Below is a small trained network, with its code and all its weights. Each question gives an input and a class and asks what happens when units are switched off, that is, made to give their printed mean instead of their output.

import numpy as np


def w(rows, s, z=0):
    codes = np.array(rows[::2]) - 128.0
    scale = np.full(codes.shape[1], s)
    scale[-1] = z or s
    return codes * scale


def f(y):
    return y / 2 * (1 + np.tanh(0.7978845608 * (y + 0.044715 * y**3)))


def log_softmax(a):
    a = a - a.max(-1, keepdims=True)
    return a - np.log(np.exp(a).sum(-1, keepdims=True))


def net(x, mask):
    res = np.array(x, float).reshape(1, 5) / 4 @ E
    y = f(res @ A[0][:, :-1].T + A[0][:, -1])
    res = res + np.where(mask, y, B[0][:, -1]) @ B[0][:, :-1]
    return log_softmax(res[-1] @ U[:, :-1].T + U[:, -1])


A, B = {}, {}
E = w([
[129,86,184,219,131,238],'x0',
[95,201,142,233,200,17],'x1',
[255,96,78,217,130,83],'x2',
[153,77,249,115,191,154],'x3',
[107,42,135,150,58,99],'x4',
],0.013)
A[0] = w([
[204,179,22,85,23,119,112],'N1',
[27,221,78,89,101,66,175],'N2',
[56,174,118,43,124,160,201],'N3',
[146,254,141,163,221,73,114],'N4',
[172,84,127,255,134,98,171],'N5',
[200,123,179,112,189,58,253],'N6',
],0.0095,0.0021)
B[0] = w([
[136,84,8,105,133,155,250],'N1',
[90,202,128,96,67,77,244],'N2',
[113,177,145,58,106,160,224],'N3',
[131,154,109,148,206,115,247],'N4',
[139,123,144,221,95,124,240],'N5',
[183,116,154,96,154,85,199],'N6',
],0.012,0.015)
U = w([
[153,170,123,180,222,112,145],'0',
[128,159,91,136,129,85,2],'1',
[86,209,118,85,104,141,172],'2',
[91,87,122,144,50,62,134],'3',
[162,85,49,97,88,165,144],'4',
[200,81,178,56,142,126,127],'5',
[154,105,149,217,77,171,136],'6',
[88,73,195,77,116,252,145],'7',
],0.015,0.0062)

Each question gives the input, the list of numbers given to net, and the class t.
The units are the neurons (one row each of A and B). Each row of codes is followed by its name. A weight is (code - 128) times the scale printed after its matrix; where a second scale follows, it is the last column's (A, B and U).
mask holds one flag per neuron, in row order. A switched-off neuron (its flag False) gives its mean, the last column of its row in B, instead of its output. The means were averaged over made-up inputs and are rounded, as every weight is.
A unit's drop is (log p(t) with every unit on - log p(t) with that unit switched off) / (log p(t) with every unit on - log p(t) with every unit switched off).
The circuit of an input: a set's keep is (log p(t) with only the set's units on - log p(t) with every unit switched off) / (log p(t) with every unit on - log p(t) with every unit switched off). Starting from all 6 units, units are removed one at a time, each time the one whose removal leaves the highest keep (on an exact tie, the one counted first), for as long as the keep stays at least 0.8.
circuit, biggest first: the units of the circuit, biggest drop first
most important unit: the unit with the biggest drop
k most important neurons: the k neurons with the biggest drops, biggest first
drop when u is switched off: that unit's drop, to one decimal
input [-2,-4,-3,4,-6], class 7: most important unit => N2
input [8,-2,2,5,-4], class 6: circuit, biggest first => [N3; N5]
input [1,-5,-2,0,-8], class 7: 2 most important neurons => [N2; N4]
input [1,4,0,-1,4], class 6: 3 most important neurons => [N2; N5; N4]
input [3,3,-1,6,2], class 6: circuit, biggest first => [N4; N3]
input [-1,1,6,5,4], class 6: 2 most important neurons => [N5; N4]
input [3,2,3,-7,-2], class 4: 3 most important neurons => [N1; N6; N2]
input [-5,0,2,7,-2], class 5: 2 most important neurons => [N6; N5]
input [-6,8,8,-4,7], class 0: 2 most important neurons => [N4; N5]
input [-2,-4,3,4,5], class 5: 3 most important neurons => [N1; N2; N5]
input [5,-1,5,-7,2], class 6: 2 most important neurons => [N5; N3]
input [8,-1,-6,-4,-5], class 7: 2 most important neurons => [N2; N4]
input [-5,5,-3,-6,8], class 2: 2 most important neurons => [N2; N5]
input [2,2,-6,4,0], class 7: circuit, biggest first => [N2]
input [4,8,8,0,8], class 6: drop when N5 is switched off => 3.0
input [-3,-5,-3,0,3], class 7: drop when N2 is switched off => 0.4
input [3,8,5,-1,6], class 6: drop when N5 is switched off => 2.3
input [-4,0,-7,7,5], class 7: drop when N4 is switched off => 0.4
